Each row is followed by its class number.
[-16  12 -19  33 -47 -16  12  -1   9 -50  -9   4  -5  33   6  -4   2   8
 -47   5  41  -2 -14  14 -12   0  -9  28   0   0  -2 -25 -34  -7   9 -28
 -14  34   0  -6  23]
6
[  8  24  -5 -41  -2  16   7   9  -2  -9  -3 -11  19 -23   6 -14  12   1
  33   7   5  13 -10   5   7 -20  -9 -21  12   8  17  26   6  34  -6  -9
  11 -11   1  35  30]
8
[  3  -3  11  -7  34   4  -8   6 -15  29  29   9   5 -41  15 -23   6 -19
  32  18 -35   4  -8  28  13  -4  40  -4  -6   0  12 -21  27   6   0  41
  19   9  -2   2  10]
4
[-24 -24  16  50 -26 -19 -17  25  10 -19  13  14 -29  39  20 -58  -4 -23
 -14  13  -1 -27  11  67  -7 -23  21   9   8  -3   4 -17  -1 -44 -17  -4
   5  48 -11  -4  -6]
7
[-25 -20 -46  66  54  -4   8   0 -13  30  27  10  35 -22  24 -16 -27  -9
  19  22   6  48  15   4   7  46   0  17 -20  29   0 -21  13  46  36  44
   9   8  12 -12  19]
3
[ 20  29 -12 -36  -9   5  38 -17  -2  25 -22 -14  -6 -20  -2  37  31  37
  -6 -22  16   7 -13  -4 -19  -5 -15  -5  -2   4  11 -22 -16  -1  25 -30
  -9  -7   9 -18  19]
3
[ -6 -13 -29  27  -6   8   7   8 -16  -5  -6  11  11 -26  13   5  17   5
  19   5  16   9   6  17  -1  -1  -2  33  -1  15  -1 -40  -9   9  20  12
 -13  22  -1 -17  34]
0
[  47   12   13 -114  -18   24   26  -16   15   30  -66   23   22  -29
   16   12   15   -4   31  -64  -15  -30  -16  -37  -20   -4  -33  -58
  -14  -23    5   74    8  -14  -17  -36   35  -56    5   13  -19]
2
[  5 -29  -4  16   0  -4 -17   9 -14  17 -11  29  29 -15  16 -13  -7 -17
  42   1 -23  15  15 -21   0   9   9  -1  -7   2  10  12  14 -12 -17  17
  10 -21  -4  10 -13]
1
[-12  11  -8  72   3 -25   2  -5   2 -12  26 -26 -14  -6 -10   5   0  16
 -24  28  26  10  -4  39   7 -11  16  20  -2   9  -7 -38 -11   1  14  -6
 -17  22  12 -27  10]
9
[ 25   8 -41  -3 -24   0   7   3 -29 -11   2  -7  25   1 -10  17   0  22
 -13  -6  46  19  36 -13   5  17 -45   4  16  56  -2  22  -5  50   8 -25
 -19  -6  15  24  16]
8
[ -8  29 -29  30 -27 -20  36 -21  -4 -13  -5 -42 -10  12 -14  25  21  46
 -48  -5  28  21 -22 -12 -37  -7 -11  34  -3  -7  -3 -38 -36 -13  36 -57
 -26  -2   6 -17  15]
3
[  8   2  13  12  -5   3  -1   2 -11   1  -2  12  -5  -5  -6 -13  -1  -6
   2  -1  -5  -8  14  35  23  -1  10  -2   3  16   5 -12  22  -4  -6   0
  -4  25   3  -2   8]
8
[  4 -15 -24  -1  20   5  14 -14  -5  -2 -14  14  39 -24  19  -2 -19   5
  25  -4   1  32  -4 -37 -10  31 -18  -4 -21  11  -3   9  -5  18   4  11
  11 -40   5   8  -1]
9
[-11   4  -1  34   9  -2  25 -15   7 -13  -8  -7  -2 -12  10 -17 -24   1
 -27  -6   7  22  -8  21   3   5  -6   4 -27   1  -3  -3  -6  -1  10   2
  23   5   2 -17   7]
7
[-10  18 -36   7  23  17  42 -14   7   3  11  -7  21 -45  35  -5  -7  -2
   7   7  10  31 -28   2  16  16  -3   8 -25   8   6 -37  -6  39  24  19
  21  12  17 -14  39]
4
[ -3   9  -6 -27  29  26  54 -24  38   2  -6 -11  22 -40  30   6  -2   7
   5 -19 -14  33 -44 -35   1  17 -30 -12 -37 -38   0   3 -15  24   6  -2
  31 -26   4 -23  18]
5
[  2  -3  27  15 -28 -46 -32  -1 -20  15   5  -8 -18  24 -19   6  11  17
 -20   6  -7   1  31   1 -32 -25  16   7  17  -7  -8  19   0 -49   1 -31
 -23  -4 -10  10 -36]
7
[-21  -3  12  38   0 -30   9 -10  -4  -8  15  -2  -3  21 -12 -11  -3   0
 -39 -24 -39   2  -5  19 -17   1  16  18  -9 -46 -21   3  -5 -31  -2 -22
  -2  -8 -14 -11 -22]
2
[ 10  24  17  -7  11 -25  -2  -5 -12  46  27 -24 -14 -20 -16  20  26  23
 -19   0 -16   8   9  23 -18 -22  20  -4   9 -19   5   6   7  -8  24 -15
 -11   4 -11   5   5]
3
[  8  26  22  -4 -65 -29 -27  22  19 -25   4 -24 -25  18 -10  -1  33   5
 -16  25  25 -24 -14  34 -21 -66  18  -7  27 -22  18   4 -16 -27 -17 -51
  -2  22 -24  23  11]
6
[  5  14  15  40  36 -10  29 -29  23  11  35 -47  18 -75  22  39  -5  11
  -8  24  -6  60 -35  -8   4  -1   3 -16 -37 -40   8 -14  -7  40  34 -21
  25 -20  -6 -24   9]
5
[ 22  15  11  -3  33   3  20 -15 -11  16   8 -34  21 -45  10   2 -18   2
   9  21  -8  49 -10   1  29   5   2 -18 -17   9  20   9  21  37  17   3
  17 -23  -7  19  21]
8
[ 19 -13  -8   3  42  11  26 -12 -21  15  -2  11  18 -35   5   2 -38   4
  -8 -14  18  22  37 -28  16  61 -35   1 -33  45  -8  16  21  35  21  48
  17 -22  20  -2   2]
7
[-22  -2   0  38  17   5  -7  15   0   7  27  -9  12 -13  16 -26  -6 -22
  25  29  -7  26 -14  14   6  -1  14  14  -7 -12  12 -37   2  10   5  20
   6  17  -7 -21  18]
5
[ 31  15   2 -61 -60   4  -7  15   7  12 -25  -1 -18  20  -6   1  40  19
   3 -17  14 -31  11  -8 -32 -40 -12 -17  29   3  15  15 -10 -32 -18 -49
  -3  -2 -12  22   2]
3
[ 10 -14   1   3   4  -7  -1 -11 -33  16  -7   8   7  -2 -10  19 -14  22
 -10 -14  -3  25  35 -37 -19  33  -5  20  -9  10 -18   3  14 -24  15  -8
 -25 -15   8  -4 -25]
7
[-22 -19 -32  53   1 -29 -59  29 -37 -17  29   8  36  20 -24 -22  -6  -7
  20  30  26  42  48  -7   2  15   8  44  23  59 -11  10   9  20  16  31
 -11  -1 -11  39   2]
0
[  6  24  -4  40   2 -37 -21  -4 -39  17  31 -21  -4   0 -33  24   3  22
 -43  24  25  24  41  14   9  -1   1  23  11  35  -2 -10   3   5  35  -3
 -42  24   9   4  -2]
9
[ 15 -10   4 -15  -3   1 -16  15 -13  13  -6  13  16 -20  18  -3  12 -16
  37  20   9   2   4  -4   3  -7  11 -10   4   8  20   3  11   6  -4  18
   2  -6  -1   9  16]
6
[ 30  -8   2 -20  12  -2  -8  -3 -25  32   9   3  25 -45 -16  25  14  14
  14 -20 -12  18  31 -24   6  14  -9   4  -4  24  -3  20  20   9  15  14
 -10 -19   3  13  -7]
0
[ 17  -6  55 -36  -1 -26 -16  -1  17  27 -12   3  -1 -20   4  -2  15  -8
  26 -24 -57 -13  -9  -7 -13 -32  23 -27  -6 -58  12  53   9 -49 -38 -21
  32 -38 -34  23 -27]
1
[  0 -16 -26  31 -10 -21  19 -24  -8 -19  -2 -13  28  -9   4  31   2  37
 -13  -9   4  32   2 -46 -22  26 -17  38 -19  -4 -15  -4 -26   1  28 -29
 -13 -25   0  -2   3]
0
[ -3  18 -12  13 -42   2   7   5  21 -32   5 -17  -4   3  -2   4   8   9
 -19   7  38  12 -25  21  -8 -24 -16   1   3  -2   7 -19 -25  16  -3 -47
   6  20   0 -10  20]
5
[  7  -2  -5  24  -8 -14 -16   7 -14 -16   8  -6  25   3  -1 -26 -20  -1
   7  26  10  25  12   1   3   1  -1  -2   9  25   9  28   5  25  -2  -7
   6 -16  -6  42  14]
8
[  3   0 -18  26 -23 -17 -50  31 -25 -12   7  -6  12   9 -19  -5   4  -4
  21  58  47  25  22  -5   2 -14  12  24  33  48  12 -10   7  13  14   3
 -28  14   1  30  24]
6
[ 13 -28  -1   4   8  -7  14  -3   3  14  -9  24  13 -10   8   1 -10  -8
  -9 -41 -20 -13  15  -3  -3  19 -20 -18 -18 -21  -9  33  11  -1 -13 -10
  21 -26  -2  -2 -24]
2
[  2  19  14  23   0 -13  23 -21  -4  -8  13 -25   7 -15   6   0  -4   5
 -24  -7 -16  11 -10  11   4   2   1  -5 -14 -16   4  -2  -3   8  10 -21
   5  -4  -8   0  -2]
8
[ 12  -4 -20 -29 -44   9  32 -17   9 -22 -43  18   8  10   2   9   6  19
 -21 -50   0 -25 -27 -34 -31  18 -38  10 -13 -13  -8   9 -26 -17 -10 -29
   1 -15   5 -16   1]
6
[ 31  28  61 -35 -23 -30 -10  -9   1  35   9 -26 -39 -22 -29  47  33  20
 -29 -10 -19 -14 -15  23 -19 -52  28 -21   6 -51   5   9  11 -45 -12 -42
 -15   2 -20  -2 -14]
6
[-36   5 -15  71 -39 -20  29 -16   5 -67  -2  -4  -8  41  21 -27 -10   6
 -42   2   8   6 -14  43  -9   2   3  36  -3 -10 -14 -43 -30 -18  13 -39
 -14  32  -3 -16  14]
8
[ -2  17 -54  13 -44  10  11   5 -13 -30 -23   1  -4  29   5  -8 -11   5
 -25   8  50  -9  12  25  19  -4 -38  17   9  53   5 -29 -25  30   3  -4
 -11  38  14 -14  29]
9
[ 14  -8  11  52  14 -37  -4 -14 -21  26  22  -7  14 -20 -24  15 -12   0
 -28  -8 -19  15  22  -1 -16   8   7   2 -11 -10 -15  16  13  -6  13 -16
  -4 -24  -3  -1 -30]
2
[  5 -27  25  27  18  -8 -19  15   5   8  16   6  -2 -29  15 -13   5 -10
  26   9 -35 -13  -8  44  12 -15  30  -7  -9  -5   6   4  15  -5 -18  24
  21   8 -13 -16  -7]
0
[ 21  10  32 -69 -12  21  23 -14  26  -6 -34   7 -17  -3   7  -6   6   7
  -2 -42 -32 -38 -17 -14   8 -11 -12 -28 -17 -37   6  16  -4 -32 -39 -10
  24 -18  -6  -3 -12]
9
[-10   9   7  14  22 -23  -6  -7  -7  25  27  -7  -3 -12  -2  -6  11   2
  -6   8 -12  14  -5  19  -3 -17  31  10   2 -20   0 -19  -1 -17   8   1
 -10  11   7   1   5]
4
[ -6 -16 -19  44   5  -1   1  12 -27  19  -7   8   8 -19   6 -12  -2 -10
  23  31  -4  18   7  20  -2  -7  19  14  -7  -4   3 -34  28  -7  17  17
 -14   0   5 -14  11]
2
[  8  17 -11  38   4 -29  20 -20 -19  14  22 -20   1 -20 -22  48  10  27
 -61  -4  16  20  -2   3 -10  14 -14  19 -14   4  -5 -19 -13  16  32 -15
 -26  18   5 -25  -3]
6
[ -6  -9  -7  66  37   4 -11  16  -7  27  32   0  16 -38  13 -26 -12 -34
  12  57  19  30   5  28  34  12  16   5 -12  27  16 -43  20  44  25  53
   9  30   1 -19  31]
5
[  7  11   2  38  -6 -33  -4   1  -2  -4  23 -19   3 -12 -16  12   8  15
 -29  19  14  10   1   6  -9  -5   6  12   1   6  -1   0  -4   5  15  -2
 -13  -1   1   2   3]
6
[ 12 -31   0   1  37   6  -2  11   9  18   6  22  32 -41  25 -22 -16 -24
  41   0 -11  16  11 -18  25  27  -4 -18 -23   5  13  35  26  24 -22  37
  37 -27   0  23  -2]
1
[  5  19  23  23  26 -22   5 -12  11  20  19 -28  -9 -46   2  17   2   0
  -2  37  11  24 -23  34  18 -15  19  -6 -13 -10  17 -17   5  19  27  12
  11  16  -4 -11  30]
6
[ 12  17 -24  -5  -2  -7  38  -7   0  14   3 -11  -7 -29  17  24   8  22
 -22  -4  19  -3 -12   8  12   4 -16   3 -16   7   8 -27  -9  26   6  -8
  -4  15  21 -17  20]
4
[-22 -15  -5  29  40 -15  -6  -2 -21   6  32   4  20  -4  -6 -10 -10  -5
  -5  -1  -7  36  18 -19  -8  32   6  16 -13  12 -13  17  11   5  12  14
   0  -4   9   5 -19]
7
[  4  -8  -5  -1  11   2  26  -9   2  13   1   4   9 -22  13  -1   2  -1
  14 -20 -17  11  -5  -3   2  13  -9   7 -15  -7  -1  -6   3  -7   1  12
  12 -15  -1  -7   6]
1
[ 26  -9  13 -12  16   0 -14   2 -14  45  -2  12   8 -21  -4   8   3  12
   7 -11 -19  -1  27 -11  -6  11   9 -16  -4  -2  11  13  23 -10   6   3
   2 -12  -3   9 -15]
3
[ 14  11  12 -10  11 -15   6 -20 -10  23   4  -5   4 -26  -1  33  18  24
  -6 -16  -8   2  -1   3 -18   1   7  -6  -6 -24  -7   2  -9 -12  12 -20
 -16 -12   1 -14 -14]
9
[  4  15 -13 -74 -23  58  24  29  29  -9 -34  -1 -20  -6  25 -26  26  -7
  46   1  32 -15 -22  19  15 -43 -20 -29   7  12  28 -12   3   1 -26   4
  30  19  10  -3  41]
7
[ 26  14  16 -46  20  -6  12  -6 -18  52   5  -1   9 -27 -18  12  13  -3
   8 -25 -26   0  21  -8  -4  -6  -8 -24  -5 -17   1  28  25  -1  -1   7
   2 -34   2  14 -14]
2
[ 17  31 -15  -1   5 -10  31 -25   3  -2   3 -45  18 -58  19  29   1  28
  -8  18  18  57 -31 -30  -1 -11  -5   4 -15  -1  14 -10 -24  32  28 -27
   9 -26   2   5  32]
4
[-15   4 -47  36  19   6  40 -20 -14 -28  15 -12  45 -15   9   5 -14  12
 -10  -7  10  48 -15 -34  -5  43 -30  19 -20  26  -9   2 -14  52  30  -9
   5 -16  14   2  19]
8
[ 17 -17  14  16  16 -13 -25  17  -7  24  14   6   3 -16  -1  -5  -3  -2
  -2   3 -17   0  25   7   2   3  17 -18  -1   5   9  20  27   1  -8   0
  12  -6 -12  16 -24]
3
[ 17  -7   5  -7  14  -5   4  -7  11  20   9  -6  14 -44  27  -1  18   9
  26  27 -14  13 -20 -13  -4 -19  28 -14 -10 -28  19   1  -5   2  -5  -2
  19 -18   1  10  17]
4
[  7 -10   0  -1  38  26  33  -5 -24  48   7  36 -13 -47   6  27  26  -7
   6  -7 -19 -17   4  29  15  24   4  11 -23   8   1 -57  32  -3  26  56
 -16  52  22 -60  20]
6
[ 31  26  14  -1 -12 -14  20 -10 -33  22  -1  -9 -15 -18 -36  35  11  33
 -51 -38   2 -12  41  24  12   8 -24  10  -1  14  -2  -3  19  -8  19 -19
 -29  17   2  -5   1]
8
[ 19  34  -7 -44 -36   8  23  -6  -4  -1  -6 -28  -9  -9 -29  25  34  29
 -11  -6   4   8 -15   4 -11 -42  -8  -8   6 -19   7  10  -6   4  -2 -40
   5 -17   0   7  24]
2
[ 15  -1   8 -24  33  12  52 -28  19   6 -19  -3   7 -48  17   0 -11  11
 -13 -34   0  18  -4 -21  11  34 -30 -12 -41  -5  -4  22   4  12   8  11
  35 -27   4 -11   4]
7
[  2  12  31   5  25 -25  -1 -17  -6  41  34 -18   7 -26 -13  27   2  12
 -21 -14 -22  27   4 -17  -7  20   5   5 -10 -34 -12   4   9  -5  26  -6
 -15 -15  -7 -10 -14]
5
[ 11 -23  -2  37  45 -13  -7   9 -16  57  15  24  10 -28  12 -12 -20 -15
  16   2 -20 -10  42  17  11  38   7  -5 -13  29   0  -8  40  12  13  48
   2   9   7 -14 -20]
3
[-24 -18  -2  37  71   1  30 -19   9   6  19  -7  32 -61  35  -2  -8  -2
  50  16 -36  39 -41  12   5  22  18  10 -44 -28   7 -27  -7  31  22  45
  33 -15  -3 -26  22]
0
[ 19  -4   0 -45 -41  15 -18  23  -1   1 -11  14  13   0   9  -9   9 -14
  24  -5  12   3  14 -28  -2  -8 -24 -16  15  13  14   9   6   8 -18 -10
   6 -13 -12  21  -2]
5
[-14 -15 -13  35   6  -9  -8   6 -13  25  23  13   1  18   3 -22  -2  -8
   3  -4 -19  -4  21  15 -15  11  10  14   5  12  -5 -17  10 -14  11  16
  -2  16   1  -9  -7]
3
[  7   3  32 -57  -5   1 -16  13   3   3   4 -10 -14  -7  -3  -7  36  -5
  25 -10 -25 -22 -20  19  -6 -35  22  -7   9 -27   7  15   4 -20 -29 -12
  13   1 -27  12  -6]
0
[ 16 -34  15 -29  22  -2 -31  10 -11  25 -11  28  37 -18   7 -22  -6 -29
  56   2 -27  19  15 -39  -8   2  16 -34  -2  -8   0  67  37  -6 -18  13
  30 -65  -6  40 -23]
2
[ -7 -10  17   0  11   6  16  -7  26   4 -18   4  -7 -33  42 -21  17  -6
  42   2 -31 -17 -43  22  -5 -28  40  -3 -18 -62  15 -42  -5 -43 -21  -8
  20   3   1 -29   7]
4
[-15 -14 -35  93 -21 -12 -26  27 -35 -21  21  18   7  30 -18 -32   2  -7
 -10  32  23 -11  42  51   4   3  13  33  22  51  -8 -38  15   6   7  14
 -29  46  10  -3   2]
8
[  7  13  22  28  27   5   7  -4 -15  13   3 -21  -8 -36   6  -3  -3   1
  10  27   2  17   1  43  27  -9  20  -4  -4  -2  14 -35  21   8  21  20
  -4  14  -3 -17  18]
8
[  0   0  20  30  -1  -5  -7  -1 -10 -19   4  -3   4  -1   8 -21 -13  -3
  -1  16 -14   8  -2  31   8  -8  22  -4  -4 -10  10   0   6  -3  -6  -9
   7   5  -9   9   7]
8
[ 18  -7  18 -14  11   1 -10  -8   8   4  -6  11   6 -11   5 -14 -14   0
   1  -6 -22  -7   6   0  15   8  -2 -18 -10  -3   6  31   4  -2 -16   9
  20  -7  -6   8 -11]
9
[ 27  25  27 -43  -1  10  30 -11   6  -2  -7 -12   0 -28   9   8   2   5
  -7 -34 -18 -12  -5  11  23  -2 -11 -33 -10  -7  11  23  12  13  -6 -16
  16 -15   0  11   7]
8
[ 28  13  -2 -28  -2  10  39 -18  -1  20 -24   1   9 -35   4  34  20  23
 -14 -42 -14  -6  -4 -19  -7   5 -25  -8 -24 -17   5  13  -5 -16   8 -15
   7 -15   7 -15  -5]
1
